Below is a small trained network, with its code and all its weights. Each question gives an input and a target symbol and asks what happens when units are switched off, that is, made to give their printed mean instead of their output.

import numpy as np


def w(rows, s, z=0):
    codes = np.array(rows[::2]) - 128.0
    scale = np.full(codes.shape[1], s)
    scale[-1] = z or s
    return codes * scale


def norm(h):
    return h / np.sqrt((h * h).mean(-1, keepdims=True) + 1e-5)


def f(y):
    return np.maximum(y, 0)


def softmax(a):
    e = np.exp(a - a.max(-1, keepdims=True))
    return e / e.sum(-1, keepdims=True)


def log_softmax(a):
    a = a - a.max(-1, keepdims=True)
    return a - np.log(np.exp(a).sum(-1, keepdims=True))


def net(x, mask):
    ids = ['αελμτφω'.index(c) for c in x.split()]
    T = len(ids)
    res = E[ids] + P[:T]
    u = 0
    for l in range(2):
        r = norm(res)
        for j in range(2):
            rows = slice(2 * j, 2 * j + 2)
            q, k, v = (r @ M[l][rows].T for M in (Q, K, V))
            z = softmax(np.where(np.tri(T) > 0, q @ k.T / 2**0.5, -1e9)) @ v
            o = O[l][rows]
            res = res + np.where(mask[u + j], z, o[:, -1]) @ o[:, :-1]
        u += 2
        y = f(norm(res) @ A[l][:, :-1].T + A[l][:, -1])
        res = res + np.where(mask[u : u + 12], y, B[l][:, -1]) @ B[l][:, :-1]
        u += 12
    return log_softmax(norm(res)[-1] @ U[:, :-1].T + U[:, -1])


Q, K, V, O, A, B = {}, {}, {}, {}, {}, {}
E = w([
[98,231,65,254,103,185,198],'α',
[62,53,140,138,188,79,84],'ε',
[218,109,68,207,118,126,150],'λ',
[234,46,27,154,128,174,122],'μ',
[101,129,60,71,174,104,174],'τ',
[206,38,54,198,63,172,181],'φ',
[178,58,122,198,120,145,127],'ω',
],0.0081)
P = w([
[129,88,20,205,123,60,25],'0',
[51,88,144,174,174,241,75],'1',
[58,47,73,151,1,3,175],'2',
[144,107,151,159,123,51,81],'3',
[56,100,126,161,178,229,91],'4',
[128,73,132,116,30,92,216],'5',
[156,133,167,140,112,84,77],'6',
[56,109,118,144,195,217,91],'7',
[204,76,166,100,88,127,252],'8',
[184,145,187,115,135,73,72],'9',
[68,92,117,157,193,233,83],'10',
],0.0079)
Q[0] = w([
[15,117,198,110,245,147,92],'0.h1',
[165,47,167,171,159,130,7],'0.h1',
[171,159,78,120,146,72,105],'0.h2',
[155,181,208,103,90,40,150],'0.h2',
],0.014)
K[0] = w([
[36,124,81,161,186,130,85],'0.h1',
[116,128,140,146,115,127,6],'0.h1',
[175,133,158,96,140,122,139],'0.h2',
[138,147,179,87,136,131,168],'0.h2',
],0.022)
V[0] = w([
[121,165,60,119,40,190,168],'0.h1',
[120,215,143,192,201,99,117],'0.h1',
[173,241,132,72,164,100,32],'0.h2',
[73,195,153,158,2,118,142],'0.h2',
],0.0095)
O[0] = w([
[146,145,104,56,188,84,98,160],'0.h1',
[41,177,140,168,85,89,125,117],'0.h1',
[91,164,61,113,1,123,119,1],'0.h2',
[142,160,128,231,89,95,244,125],'0.h2',
],0.0059,0.007)
A[0] = w([
[103,147,141,109,100,189,107,128],'0.n1',
[140,157,117,157,148,142,114,124],'0.n2',
[158,71,190,93,86,108,163,100],'0.n3',
[127,183,151,110,66,115,208,5],'0.n4',
[94,163,162,180,127,141,106,120],'0.n5',
[144,184,149,152,185,111,119,144],'0.n6',
[93,130,177,100,160,156,123,112],'0.n7',
[113,154,106,52,87,78,108,48],'0.n8',
[213,139,186,164,103,79,96,173],'0.n9',
[157,145,136,122,151,7,133,168],'0.n10',
[133,118,157,73,128,186,127,148],'0.n11',
[92,120,136,170,117,131,176,102],'0.n12',
],0.015,0.0025)
B[0] = w([
[154,146,96,95,168,108,157,168],'0.n1',
[125,103,132,165,128,159,146,214],'0.n2',
[152,144,184,105,84,65,208,192],'0.n3',
[154,146,180,181,254,116,77,153],'0.n4',
[156,107,124,95,76,104,126,238],'0.n5',
[141,90,176,136,86,134,116,254],'0.n6',
[167,122,106,178,119,169,153,182],'0.n7',
[130,120,66,49,156,177,136,136],'0.n8',
[156,246,171,137,116,155,132,235],'0.n9',
[121,146,80,75,36,128,186,252],'0.n10',
[161,124,136,155,61,140,171,175],'0.n11',
[126,103,164,143,147,139,97,238],'0.n12',
],0.018,0.0061)
Q[1] = w([
[195,252,247,36,147,51,138],'1.h1',
[136,137,159,222,172,110,85],'1.h1',
[69,189,240,163,162,120,137],'1.h2',
[190,94,85,66,97,158,144],'1.h2',
],0.016)
K[1] = w([
[144,122,248,53,158,207,230],'1.h1',
[147,114,185,130,155,120,44],'1.h1',
[60,171,200,126,110,110,168],'1.h2',
[190,99,60,173,149,96,146],'1.h2',
],0.018)
V[1] = w([
[111,140,102,43,213,81,70],'1.h1',
[144,213,8,166,150,200,213],'1.h1',
[141,142,125,146,40,136,175],'1.h2',
[179,86,114,149,129,160,121],'1.h2',
],0.012)
O[1] = w([
[88,221,61,184,117,175,220,6],'1.h1',
[123,240,116,132,166,2,133,130],'1.h1',
[105,174,42,129,161,205,111,217],'1.h2',
[169,200,117,101,113,80,160,188],'1.h2',
],0.0079,0.015)
A[1] = w([
[164,103,190,113,163,112,123,225],'1.n1',
[118,223,102,168,108,132,100,128],'1.n2',
[101,155,159,74,178,72,144,195],'1.n3',
[97,161,219,222,248,124,159,5],'1.n4',
[109,181,105,105,109,118,227,123],'1.n5',
[143,144,160,125,156,118,21,118],'1.n6',
[37,90,197,197,116,127,132,154],'1.n7',
[111,151,160,72,127,215,179,249],'1.n8',
[177,184,119,103,137,121,103,169],'1.n9',
[194,133,84,157,145,156,111,25],'1.n10',
[70,124,72,29,139,116,129,23],'1.n11',
[95,78,128,100,80,48,117,31],'1.n12',
],0.015,0.0016)
B[1] = w([
[122,133,100,140,178,150,95,254],'1.n1',
[92,134,82,148,179,146,89,168],'1.n2',
[184,101,90,93,162,98,136,162],'1.n3',
[96,76,144,255,101,97,177,156],'1.n4',
[163,110,179,111,62,96,68,205],'1.n5',
[161,125,161,122,56,131,140,220],'1.n6',
[199,112,169,100,194,136,60,160],'1.n7',
[147,127,79,135,170,62,132,211],'1.n8',
[95,118,153,137,136,154,183,228],'1.n9',
[74,143,170,86,125,141,131,197],'1.n10',
[137,68,113,168,105,187,160,144],'1.n11',
[118,174,124,122,174,91,159,180],'1.n12',
],0.023,0.0092)
U = w([
[145,99,196,80,2,81,161,44],'α',
[152,153,160,75,218,80,153,68],'ε',
[154,53,181,100,164,176,21,119],'λ',
[104,89,178,234,127,115,163,152],'μ',
[47,124,226,48,118,199,164,64],'τ',
[141,87,73,116,99,209,167,210],'φ',
[100,197,112,130,107,149,51,251],'ω',
],0.0067,0.0011)

Each question gives the input, a string of symbols that net reads in full, and the target symbol t.
The units are the heads (2 rows each of Q, K, V and O) and the neurons (one row each of A and B). Each row of codes is followed by its name. A weight is (code - 128) times the scale printed after its matrix; where a second scale follows, it is the last column's (O, A, B and U).
mask holds one flag per unit, layer by layer, with each layer's heads first. A switched-off unit (its flag False) gives its mean, the last column of its rows in O or B, instead of its output. The means were averaged over made-up inputs and are rounded, as every weight is.
A unit's drop is (log p(t) with every unit on - log p(t) with that unit switched off) / (log p(t) with every unit on - log p(t) with every unit switched off).
The circuit of an input: a set's keep is (log p(t) with only the set's units on - log p(t) with every unit switched off) / (log p(t) with every unit on - log p(t) with every unit switched off). Starting from the 12 units with the biggest drops (on a tie, the unit counted first), units are removed one at a time, each time the one whose removal leaves the highest keep (on an exact tie, the one counted first), for as long as the keep stays at least 0.8.
units of the circuit, in order: the units of the circuit, biggest drop first
top k neurons: the k neurons with the biggest drops, biggest first
top k neurons in layer l: the k neurons of layer l with the biggest drops, biggest first
which heads matter: for each layer, one digit per head in row order, 1 if its drop is at least 0.15 and else 0, layers parted by /
input α ε μ ω α ω λ, target ω: units of the circuit, in order => [0.n9; 1.n2]
input φ ε μ ε ε μ, target ε: which heads matter => 01 / 00
input μ μ τ ω μ α ω φ ε φ λ, target α: which heads matter => 01 / 11
input φ α ε τ ε, target μ: units of the circuit, in order => [0.n10; 1.n4]
input φ ω α μ ε φ α α τ τ α, target μ: units of the circuit, in order => [0.n10; 1.n4]
input α ε ε, target ε: units of the circuit, in order => [1.n12]
input μ α α α φ μ φ α, target α: which heads matter => 01 / 11
input τ ε α φ ε φ λ α α μ φ, target ω: which heads matter => 01 / 10
input μ α μ α μ, target α: top 3 neurons in layer 0 => [0.n11; 0.n6; 0.n12]
input λ α φ λ τ, target ε: units of the circuit, in order => [0.h2; 1.h1; 0.n6]
input ω ω λ μ α ε λ ε ω μ ε, target τ: top 2 neurons in layer 0 => [0.n7; 0.n6]
input ω λ α λ λ ω τ, target φ: units of the circuit, in order => [0.h2; 1.n11; 0.n8]
input α α ε μ α λ α α α, target μ: units of the circuit, in order => [0.n4; 1.n4]
input ω α μ ε τ, target τ: top 4 neurons => [0.n7; 1.n10; 0.n11; 0.n6]
input ε λ ε α α α ε φ μ α μ, target φ: which heads matter => 11 / 10
input μ ω μ α ε α λ μ, target α: which heads matter => 01 / 11
input α μ α ω, target μ: units of the circuit, in order => [0.n9; 0.h1; 0.n10; 1.n4]
input ε α τ φ, target ε: top 2 neurons in layer 0 => [0.n9; 0.n5]
input φ ε α ε φ, target μ: which heads matter => 00 / 10
input α ε μ α α μ μ, target τ: which heads matter => 01 / 00
input ω α α λ λ α μ, target τ: top 2 neurons => [0.n9; 1.n9]
input τ ε ε τ ε λ μ λ, target ω: top 3 neurons in layer 1 => [1.n2; 1.n5; 1.n6]
input λ μ α τ τ λ τ λ α, target ε: top 2 neurons => [0.n10; 0.n12]
input μ λ λ ε φ α α ω, target α: top 2 neurons => [0.n6; 0.n1]
